Below is a small trained network, with its code and all its weights. Each question gives an input and a class and asks what happens when units are switched off, that is, made to give their printed mean instead of their output.

import numpy as np


def w(rows, s, z=0):
    codes = np.array(rows[::2]) - 128.0
    scale = np.full(codes.shape[1], s)
    scale[-1] = z or s
    return codes * scale


def f(y):
    return y / 2 * (1 + np.tanh(0.7978845608 * (y + 0.044715 * y**3)))


def log_softmax(a):
    a = a - a.max(-1, keepdims=True)
    return a - np.log(np.exp(a).sum(-1, keepdims=True))


def net(x, mask):
    res = np.array(x, float).reshape(1, 6) / 4 @ E
    y = f(res @ A[0][:, :-1].T + A[0][:, -1])
    res = res + np.where(mask, y, B[0][:, -1]) @ B[0][:, :-1]
    return log_softmax(res[-1] @ U[:, :-1].T + U[:, -1])


A, B = {}, {}
E = w([
[141,223,118,149,124,152,74,86],'x0',
[81,21,151,87,26,99,90,102],'x1',
[124,103,176,189,82,45,78,57],'x2',
[164,153,124,90,106,184,111,252],'x3',
[164,141,59,138,28,43,223,142],'x4',
[61,147,89,3,119,135,106,93],'x5',
],0.0072)
A[0] = w([
[103,5,140,119,78,128,188,154,252],'neuron 1',
[149,107,25,84,166,129,209,115,229],'neuron 2',
[109,25,181,141,96,91,150,96,194],'neuron 3',
[130,190,175,86,133,190,141,117,78],'neuron 4',
[229,140,159,118,61,133,62,108,229],'neuron 5',
[44,169,60,74,151,251,40,152,228],'neuron 6',
[135,187,124,36,113,151,140,92,235],'neuron 7',
[126,47,167,143,189,109,190,128,201],'neuron 8',
[117,154,162,233,112,127,52,114,126],'neuron 9',
[119,203,113,199,147,134,155,85,213],'neuron 10',
[155,150,2,77,60,145,231,152,222],'neuron 11',
[142,162,49,188,188,128,124,98,161],'neuron 12',
],0.009,0.0031)
B[0] = w([
[134,101,47,131,2,92,96,93,238],'neuron 1',
[61,161,97,165,166,130,119,101,206],'neuron 2',
[162,129,115,171,73,186,112,98,225],'neuron 3',
[165,81,167,117,161,47,106,135,158],'neuron 4',
[47,125,117,193,137,141,84,169,175],'neuron 5',
[113,146,124,72,195,125,48,184,255],'neuron 6',
[88,135,126,145,183,140,62,145,198],'neuron 7',
[143,119,86,139,80,138,182,101,184],'neuron 8',
[132,113,187,219,116,183,130,148,187],'neuron 9',
[125,218,165,171,185,92,176,86,181],'neuron 10',
[60,145,109,192,103,176,49,211,253],'neuron 11',
[128,129,106,175,154,31,165,66,170],'neuron 12',
],0.0092,0.0096)
U = w([
[156,102,215,138,89,156,141,98,26],'0',
[192,197,146,121,179,48,253,83,164],'1',
[162,125,148,24,198,91,88,167,17],'2',
[57,176,74,163,85,130,60,181,253],'3',
[209,125,44,80,31,66,165,90,46],'4',
],0.008,0.0018)

Each question gives the input, the list of numbers given to net, and the class t.
The units are the neurons (one row each of A and B). Each row of codes is followed by its name. A weight is (code - 128) times the scale printed after its matrix; where a second scale follows, it is the last column's (A, B and U).
mask holds one flag per neuron, in row order. A switched-off neuron (its flag False) gives its mean, the last column of its row in B, instead of its output. The means were averaged over made-up inputs and are rounded, as every weight is.
A unit's drop is (log p(t) with every unit on - log p(t) with that unit switched off) / (log p(t) with every unit on - log p(t) with every unit switched off).
The circuit of an input: a set's keep is (log p(t) with only the set's units on - log p(t) with every unit switched off) / (log p(t) with every unit on - log p(t) with every unit switched off). Starting from all 12 units, units are removed one at a time, each time the one whose removal leaves the highest keep (on an exact tie, the one counted first), for as long as the keep stays at least 0.8.
circuit, biggest first: the units of the circuit, biggest drop first
unit that matters most: the unit with the biggest drop
k most important neurons: the k neurons with the biggest drops, biggest first
drop of u: that unit's drop, to one decimal
input [-1,8,-4,-8,8,-3], class 4: circuit, biggest first -> neuron 1
input [-3,5,-4,-2,3,-2], class 4: circuit, biggest first -> neuron 1; neuron 6
input [-1,0,-2,-4,-3,0], class 1: 2 most important neurons -> neuron 11; neuron 1
input [7,-5,6,-2,-1,4], class 1: circuit, biggest first -> neuron 11; neuron 10
input [-1,3,3,-2,2,-1], class 4: circuit, biggest first -> neuron 11; neuron 6
input [2,-2,8,0,-5,-7], class 0: circuit, biggest first -> neuron 9; neuron 11
input [8,1,6,-1,-5,-1], class 0: circuit, biggest first -> neuron 11; neuron 9
input [-6,7,7,6,3,5], class 4: circuit, biggest first -> neuron 1; neuron 6
input [8,-4,8,-6,-2,5], class 1: circuit, biggest first -> neuron 10; neuron 11
input [5,7,2,-7,-2,-1], class 0: circuit, biggest first -> neuron 11; neuron 6; neuron 9
input [-5,-5,8,2,-3,4], class 0: circuit, biggest first -> neuron 11; neuron 6; neuron 2
input [-7,5,7,-7,-8,0], class 0: 2 most important neurons -> neuron 9; neuron 12
input [-2,0,2,-6,-1,-7], class 0: 2 most important neurons -> neuron 9; neuron 3
input [0,-7,1,-1,6,-4], class 1: unit that matters most -> neuron 10
input [5,-3,-6,-1,-4,-2], class 2: drop of neuron 6 -> 0.3
input [3,-1,3,-7,-2,-2], class 1: drop of neuron 11 -> 0.1
input [5,-2,3,-3,8,-3], class 1: drop of neuron 6 -> 0.2
